(in the rows, 128 means zero)
Each row of numbers stands for one object and depends on some of the facts below. Use the named rows to name the rest.

There are 3 kinds of fact about the objects: ε, Θ, Φ.
savo (Θ 785) (Φ dritru skostistim)
rifel (ε gropos skufitre) (Θ 785) (Φ riteklim)
gakin (ε rebi) (Θ 567)
stekigros (Θ 785) (Φ kiplu)
kaplar (ε gropos) (Θ 567)
tredrur (ε nafledrem plubrak dogak skoga) (Θ 567) (Φ plubrak)
miba (ε pluzufu) (Θ 567)
dozek (ε skapen) (Θ 785) (Φ bobun)
noski (ε dozek skostistim) (Θ 567)
trava (ε piri) (Θ 785)
detrol (ε kaplar) (Θ 567)
tripor (ε skoga trupel) (Θ 785)
kletun (Θ 785)
fastuklas (ε brase) (Θ 785)
dritratar (Θ 785) (Φ gragron sodel)
keklo (Θ 785)
klazun (ε dogak) (Θ 785) (Φ tridalar)
butren (Θ 785)
flufar (ε tripa skoga) (Θ 785) (Φ tuplan)
fligim (ε klazun) (Θ 567)
tudren (Θ 567) (Φ zove sodel stekigros)
skoga (Θ 567)
moler (ε viben) (Θ 785)
grasel (Θ 785) (Φ flotros grinuk)
metrus (Θ 785)
graniper (ε bizir ramar) (Θ 785)
guska (ε groste rifel) (Θ 567)
drobas (ε bizir viben) (Θ 785)
groste (ε skoga) (Θ 785)
dritru (Θ 785) (Φ tridalar)
puvena (ε taskos flufar) (Θ 785) (Φ fastuklas)
gropos (Θ 785)
plobem (ε detrol) (Θ 785)
tivok (ε lugros skufitre) (Θ 567)
riskim (ε lugros) (Θ 785) (Φ tuplan)
pezen (ε nusten) (Θ 785)
drorek (ε piri grefler) (Θ 785) (Φ sodel)
pegotar (ε misel) (Θ 785) (Φ mabi)
beklor (Θ 567) (Φ drorek)
rirus (ε metrus bobun) (Θ 785)
bezim (ε peson) (Θ 785) (Φ riteklim tridalar)
lonon (Θ 785)
kozigik (ε tivok flalol skufitre) (Θ 785)
katur (ε rolir drobas) (Θ 567)
dasa (ε rifel) (Θ 567)
grefler (Θ 785)
nivi (Θ 785) (Φ gragron riteklim fifler)
klese (ε bobun skoga) (Θ 567) (Φ fastuklas sodel tredrur)
zubri (ε braklepom) (Θ 785)
drobrur (Θ 785) (Φ sodel)
sodel (Θ 785)
tuplan (ε gropos) (Θ 785)
dratur (ε rupla) (Θ 785)
rakem (Θ 785) (Φ flufar tridalar)
vegu (ε skufitre) (Θ 785)
beze (ε ziven) (Θ 785)
nafledrem (ε skostistim) (Θ 785)
bodutin (ε skoga) (Θ 785)
misel (Θ 785) (Φ stumis stekigros)
rutre (ε dogak) (Θ 785)
nozes (ε groste) (Θ 567) (Φ skufitre)
plubrak (Θ 785) (Φ pegro)
ruti (Θ 785) (Φ sodel tuplan)
flalol (Θ 785) (Φ sodel)
keti (ε metrus vedok butren) (Θ 785) (Φ sodel)
brase (Θ 785)
morekli (ε bizir) (Θ 785)
rupla (Θ 567) (Φ plubrak)
feskar (Θ 567)
sogrik (ε peson rupla) (Θ 785)
miflin (Θ 785) (Φ lonon)
tradi (ε misel stekigros) (Θ 785) (Φ drorek)
pupu (ε skoga ramar) (Θ 567)
bizir (ε kaplar) (Θ 567) (Φ drorek)
steluzos (ε rifel tramunum misel skoga) (Θ 785)
pluzufu (ε rebi lugros) (Θ 567)
riteklim (ε rutre puvena) (Θ 785) (Φ gozul)
gragron (Θ 567)
peson (ε gropos) (Θ 785)
stonozir (ε gropos) (Θ 785)
flotros (Θ 785)
stostus (ε skoga) (Θ 785)
grimek (ε ramar) (Θ 785)
vedok (Θ 567)
lugros (Θ 785)
stumis (ε kaplar plubrak) (Θ 785) (Φ tuplan)
rolir (Θ 785) (Φ drobrur)
zove (ε plubrak gropos) (Θ 785)
pleza (ε keklo) (Θ 567) (Φ sodel)
lutak (Θ 567) (Φ fastuklas sodel tuplan)
piri (Θ 785) (Φ sodel)
gruplis (ε lugros gropos) (Θ 785)
zoklos (ε metrus tradi) (Θ 785)
kiplu (ε lugros skoga) (Θ 567) (Φ sodel tuplan)
skoro (ε trupel) (Θ 567)
gogos (ε drotedi tudren) (Θ 785)
pipedum (Θ 785) (Φ gogos)
nutrum (Θ 785)
skabi (ε zove) (Θ 785) (Φ mabi)
ramar (Θ 785)
gugruk (ε skoga) (Θ 785)
lirugran (ε nusten piri) (Θ 785) (Φ dritratar)
skostistim (ε trupel) (Θ 567) (Φ kiplu)
drotedi (ε bobun) (Θ 567)
tramunum (ε drobas) (Θ 567)
taskos (Θ 785) (Φ steluzos)
giplen (Θ 567) (Φ skufitre)
zolobrus (ε skoga) (Θ 785)
nusten (ε kaplar skoga) (Θ 785)
skapen (ε zolobrus) (Θ 785)
kludevel (ε miflin) (Θ 567)
ziven (ε keklo) (Θ 785)
drisinon (ε rifel stekigros) (Θ 785) (Φ drobrur grastal)
dogak (Θ 785)
soflenas (ε bobun beklor) (Θ 785) (Φ sodel)
drira (Θ 567) (Φ drorek)
ruflon (ε skoga) (Θ 785)
trupel (ε metrus) (Θ 567)
bobun (ε gropos) (Θ 785)
fifler (ε piri skoga) (Θ 785) (Φ sodel)
fistofir (ε bizir bobun) (Θ 785) (Φ tuplan)
doster (ε flufar) (Θ 785)
skere (Θ 567) (Φ piri tuplan)
driskegrer (ε kletun) (Θ 785)
mesom (ε rakem) (Θ 567)
tridalar (Θ 785) (Φ sodel tuplan)
viben (ε zolobrus) (Θ 785)
grastal (ε viben) (Θ 567) (Φ tridalar)
tripa (ε bizir peson) (Θ 785)
natrer (Θ 785) (Φ nozes)
braklepom (Θ 785)
mabi (Θ 785)
pegro (ε flalol nozes skufitre) (Θ 567)
droles (ε skoga) (Θ 567)
gozul (Θ 785) (Φ tridalar)
grinuk (Θ 785)
rebi (ε skoga stekigros) (Θ 785)
totrubin (ε keklo rolir) (Θ 785) (Φ riteklim grinuk)
skufitre (Θ 785) (Φ gragron)

Named rows:
klese: [138  98 103 126 113 124 145 125 122 113 137 129 106 148  91 131 112 137
 104 108 134  95 134 128 133 123 143]
bobun: [147 133 136 112 116 143  93 117 137 135 122 114 133 142 136 128 139 124
 140 112 118 118 121 140 117 105 117]
totrubin: [157 121 125 125 127 139 119 101  98 110 103 113  99  78 133 128 131 128
 113 129 149 107 145 192 121 127 121]
gruplis: [127 169 116 114 117 135 150 118  99 120 120 117 122 137 143 125 114 134
 110 113 135 113 130 104 112 132 111]
tivok: [139 162 103 106 121 115 177 126 131 126 101 115 106 154 109 138 120 133
  85 115 132 130 133 160 119 141 107]
rirus: [125 110 118 128 116 133 137 121 114 115 135 115 113 127 129 121 121 132
 132 127 127 101 131  82 125 127 110]
drorek: [113 101 153 131 121 129 136 120  99 125 164 131 110 107 101 126 132 142
 140 104 105  97 124 126 118 146 137]
dratur: [135 173 139 115 119 140 125 101 119 115 121 118 133 127 151 127 126 130
 123 118 119 123 139  88 112 120 131]
droles: [154  96  97 127 119 119 146 122 137 116 119 121 104 153 106 128 122 133
 108 119 142  92 135 121 134 126 116]
puvena: [135 111 135 130 116 138 114 114 120 115 133 119 132 124 136 121 122 128
 140 120 125 111 130  90 124 115 130]
skoro: [143  63 110 139 116 114 153 125 149 117 131 119  99 138  89 129 125 134
 120 131 126 103 141 100 140 130 114]
tridalar: [117 149 130 136 107 133 115 110 130 103 143 128 126  85  74 135 148 133
 118 128  85 137 118 143 127 132 127]
butren: [134  87 140 124 117 132 129 123 140 135 135 109 113 124 111 124 143 126
 153 136 100 134 128 135 122 121  99]
flotros: [136 134 146 118 118 134 139 109 130 122 122 112 120 109 134 128 137 130
 136 135 101 146 141 122 116 131 116]
giplen: [140 119 139 128 122 124 166 108 162 137 112 113 113 122 103 133 132 128
 101 128 128 140 139 139 135 124 139]
dritratar: [116 134 145 123 116 144 140 112 130 139 148 107 101  96 101 133 129 137
 122 125 102 148 126 143 117 124 141]
skufitre: [122 161 132  99 123 149 135 131 134 182 113  89 105 129 128 131 145 120
 103 112 144 151 103 217 114 120 104]
lonon: [135 139 148 119 120 134 141 109 129 122 120 111 121 108 130 129 135 131
 138 135  99 144 141 121 115 129 118]
grefler: [142 116 138 120 120 140 112 115 133 128 125 111 121 128 128 127 141 127
 145 126 112 123 130 135 121 115 112]

Which object is each row?
No name comes twice in this set of rows, the named rows included.
[142 102 166 137 131 110 166 110 151 130 116 131 128 124 116 133 146 126
 126 116 110 120 139 150 125 143 131] : drira
[143 114  97 124 121 115 167 128 135 123 111 116 103 152  98 132 119 133
 100 121 133 112 135 132 131 134 108] : gakin
[119 136 125 118 111 141 123 116 102 116 158 124 111 117 105 129 115 142
 118 108 115 114 125 106 117 127 146] : soflenas
[129 112 121 123 119 131 141 128 105 128 125 108 105 117 123 124 125 129
 124 126 133 118 129 154 121 134 103] : pegotar
[155 137 106 138 116 143  90 122 119 117 121 120 141 115 138 116 143 123
 116 113 122 100 110  91 140 119 123] : flufar
[142 126 119 119 117 141 110 117 118 119 127 116 120 138 136 123 127 127
 131 115 128  96 128 118 121 114 114] : nusten
[125  98 114 128 118 127 154 128 112 118 135 111 101 119 118 120 121 133
 128 133 123 110 133 106 124 138  99] : zoklos
[135 171 102 123 118 132 145 132 101 125 111 113 126 112 129 119 131 130
  97 117 127 120 113 118 127 148 107] : riskim
[157 103  97 130 122 119 143 118 131 107 113 124 103 147 107 130 119 134
 100 118 145  86 142 116 133 127 122] : pupu
[139 172 131 118 119 141 127 105 111 108 121 120 133 132 155 124 115 131
 120 115 132 115 138  76 115 122 132] : sogrik
[139  82 138 121 117 133 109 128 147 145 136 106 113 133 111 128 151 123
 159 130  99 130 118 156 123 112 102] : metrus

Now the same objects, written a new way:
Some objects and their rows:
keklo: [104 128 123  89 122 161 141 147 136 111 110 136 135 114 128 138 109 131
 141  84 116 162  29 118 170 153 222 160 123 119 150 132 128 123 141 129
  81 102 141 137 130 129 112 151 100 131  97  96  96  87]
trava: [130 138 124 123 129 128 119 134 124 127 140 135 123 120 119 126 129 116
 130 146 132 123 140 134 123 112 106 112 132 126 129 137 123 134 155 124
 136 133 121 130 117 113 125 114 135 120 138 133 138 145]
misel: [150  94 132 146 113 121 169 142 124 155 106 123 153 142 143 136 107 119
 132 130 112 147  79  87 133 129 173 149 137 130 103 114 116 129 103 148
 126 101 113  82 127 141 131 134 121 129  96 127 103 126]
sogrik: [113 149 107 103 140 131  81 113 146 130 160 137 104 127 117 119 124 129
 113 121 130 114 170 135 121  99 108 103 141 141 169 134 129 123 118  99
 130 130 135 131 122 121 134 130 147 115 157 143 151 137]
ruflon: [152 133 116 125 112 119 124 134 128 137 135 152 133 119 128 128 115 116
 126 147 132 124 154 131 143 102 111 111 130 127 118 135 119 140 152 127
 147 122 117 111 126 116 121 115 129 111 144 136 136 168]
sodel: [ 77 128 144 125 151 149 132 130 118 123 120 107 120 137 121 120 142 130
 144 118 135 141 104 131 112 145 128 119 121 116 129 142 130 111 139 132
 105 145 146 141 121 118 131 139 126 127 103 131 133 108]
ruti: [ 98 116 147 141 167 143 138 133 117 134 133 119 127 130 114 114 143 124
 137 139 119 130 102 126  77 144 131 150 136 136 138 127 131 114 124 133
 107 134 133 140 123 121 139 147 126 140 110 129 116  95]
soflenas: [142 137 117 131 144 123 123 131 122 135 147 146 129 119 113 116 123 115
 119 156 125 102 152 131 101 111 109 133 139 153 145 125 126 135 126 118
 141 119 116 116 128 118 131 128 145 132 150 138 133 135]
braklepom: [ 73 114 152 130 147 151 133 126 131 126 123  97 117 147 122 132 148 136
 145 119 125 156  92 120 106 150 147 125 123 106 130 137 128 106 131 132
  97 142 133 151 120 130 138 138 113 128  92 127 126 100]
dratur: [105 145 115 110 143 138  89 118 146 127 156 128 104 131 119 126 132 129
 122 122 127 121 146 134 122 114 115 107 134 136 164 134 126 118 120 103
 125 136 138 131 126 123 132 133 141 117 144 140 149 126]
klazun: [124 114 144 143 139 128 163 130 119 136 145 124 128 136 114 137 150 139
 136 182 115 114 116 119 105 117 119 143 137 138 137 129 132 134 124  97
 135 121  98 127 123 124 140 127 145 138 119 146 138 128]
fligim: [117 136 141 137 124 114 141 100 119 106 144 116 117 120 131 143 167 140
 134 156 142 114 155 149 137 117  98 122 122 114 126 128 138 125 141 110
 144 145 123 168 144 126 134 117 138 139 140 124 144 131]
giplen: [104 127 148 151 155 133 154 121 109 109 115 107 136 130 128 115 153 135
 132 119 134 111 117 140 100 162 124 162 117 130 127 123 148 117 104 137
 116 142 148 148 142 133 138 148 134 160 113 116 114  90]
skufitre: [136  92 126 153 117 122 129 120 149 165  93  91 143 171 157 125  93 136
 127  71 107 154  97  79 135 134 171 124 139 131 109 123 115 114  47 158
 120 108 144  54 125 154 137 139 121 121  96 139 122 121]
rolir: [135 121 117 101 126 149 158 156 124 120 114 150 152 104 124 132 100 127
 133 105 108 145  39 111 152 144 221 191 136 144 156 118 131 136 127 122
  99  91 127 119 133 125 114 154 117 141 108  97  86  92]
riteklim: [129 145 129 133 139 141 132 135 110 120 145 130 121 127 110 117 139 135
 135 158 125 106 150 144 121 116  88 123 130 132 143 151 138 138 139  89
 144 133 123 132 124 106 141 124 158 131 148 157 148 151]
flotros: [ 82 145 148 150 140 180 145 159 106 105 102  93 123 158 118 100 137 148
 156  77 132 135 101 145 140 166 111 115 101 101 122 179 150 121 110 109
 111 145 172 113 120 114 149 148 153 126  97 165 143 136]
tripor: [153 135 127 129 115 115 137 143 110 134 126 150 137 111 122 125 129 109
 133 169 145 123 152 135 130 102  92 111 124 121  99 137 119 141 184 136
 151 129 105 122 119 106 122  99 127 117 145 136 132 170]
grastal: [153 152 112 119 121 124 140 135 106  95 124 148 141  87 136 124 123 119
 131 117 143 111 127 154 156 133 141 166 120 132 130 127 138 143 156 135
 134 119 133 140 143 116 112 132 138 149 144 104 111 124]

Which object is each row?
No name comes twice in this set of rows, the named rows included.
[146  84 133 145  62  98 178  98 148 142 108  91 142 155 177 175 126 162
 140 124 111 149  72  86 207 118 201 137 140 104 102 115 121 132  70 123
 134 102 103 110 151 170 128 125 115 144  95 118 125 127] : skoga
[ 95 132 153 160 156 168 148 158 103 117 107 101 131 153 112  94 138 141
 143 107 123 125  93 140 111 165 118 141 115 127 126 155 148 123 102 115
 108 137 157 114 124 115 144 153 148 142 105 157 123 111] : grasel
[ 86 106 153 141 160 146 146 129 118 131 123 101 128 143 115 120 148 132
 141 138 115 134  78 118  88 154 148 148 129 131 132 127 131 110 107 133
  98 127 131 136 126 132 139 147 127 140  95 127 114  83] : rakem
[111 101 142 135 104 128 160 115 138 143 141  99 122 155 138 161 148 152
 150 172 105 144  86 105 151 115 157 119 140 103 127 137 123 128 112  90
 129 116  93 135 125 138 137 121 127 129 101 146 145 135] : dogak
[158 138 108 113 101 114 133 123 127 112 120 145 141 105 151 136 106 126
 123  99 141 124 125 136 171 126 160 140 122 124 125 121 129 138 134 142
 134 116 136 129 142 134 112 126 126 138 134  99 118 130] : tramunum
[145 141 135 132 114 113 155 126 102 101 128 139 138 103 127 130 152 120
 138 164 152 118 148 164 140 121 100 130 110 108  99 135 136 144 187 138
 148 143 117 161 136 115 120 111 128 141 137 112 129 145] : noski
[105 146 120  85 141 160 125 151 123 106 117 152 134  98 116 120 111 117
 137  88 126 148  64 138 143 153 183 152 118 125 152 135 132 124 162 133
  90 115 145 147 129 114 109 147 108 122 115  97 101  95] : ziven
[131 139 125 131 144 129 124 134 116 129 141 141 132 114 109 116 131 114
 131 155 134 116 148 137 100 114 102 127 131 138 134 132 128 132 148 122
 135 133 117 125 118 111 128 124 141 124 144 135 135 144] : drorek
[149 121 112 125 106 107 156 101 139 125 142 125 140 122 153 154 126 151
 123 131 108 110  94 114 161 120 185 172 152 148 160 103 134 140  72 101
 134  96 112 126 152 148 124 143 143 160 130 110 119  98] : bizir
[121 146 115 105 129 133 104 118 140 127 155 139 117 128 121 129 124 126
 125 130 125 119 147 131 137 108 124 107 134 134 157 135 128 129 135 102
 131 121 132 127 122 120 126 124 141 116 146 137 146 144] : plobem
[139 128 113 113 110 122 119 125 137 138 141 130 122 127 130 145 119 131
 126 140 119 124 137 119 150 102 131 112 135 126 138 136 122 135 128 107
 140 115 112 116 124 130 126 118 136 116 134 135 144 150] : nusten
[144 127 119 102 102 138 146 144 128 125 124 150 140 114 133 145 109 127
 137 121 119 143  78 118 170 127 182 145 128 118 134 131 121 141 146 121
 116  99 115 120 129 126 115 128 119 125 116 115 111 135] : viben
[146 113 147 156 101 110 189 119 100 114 118 112 147 124 146 142 152 138
 149 167 136 121 107 134 155 123 127 150 126 109  96 127 136 139 141 123
 144 129 103 140 140 132 131 117 133 151 115 119 123 135] : skostistim

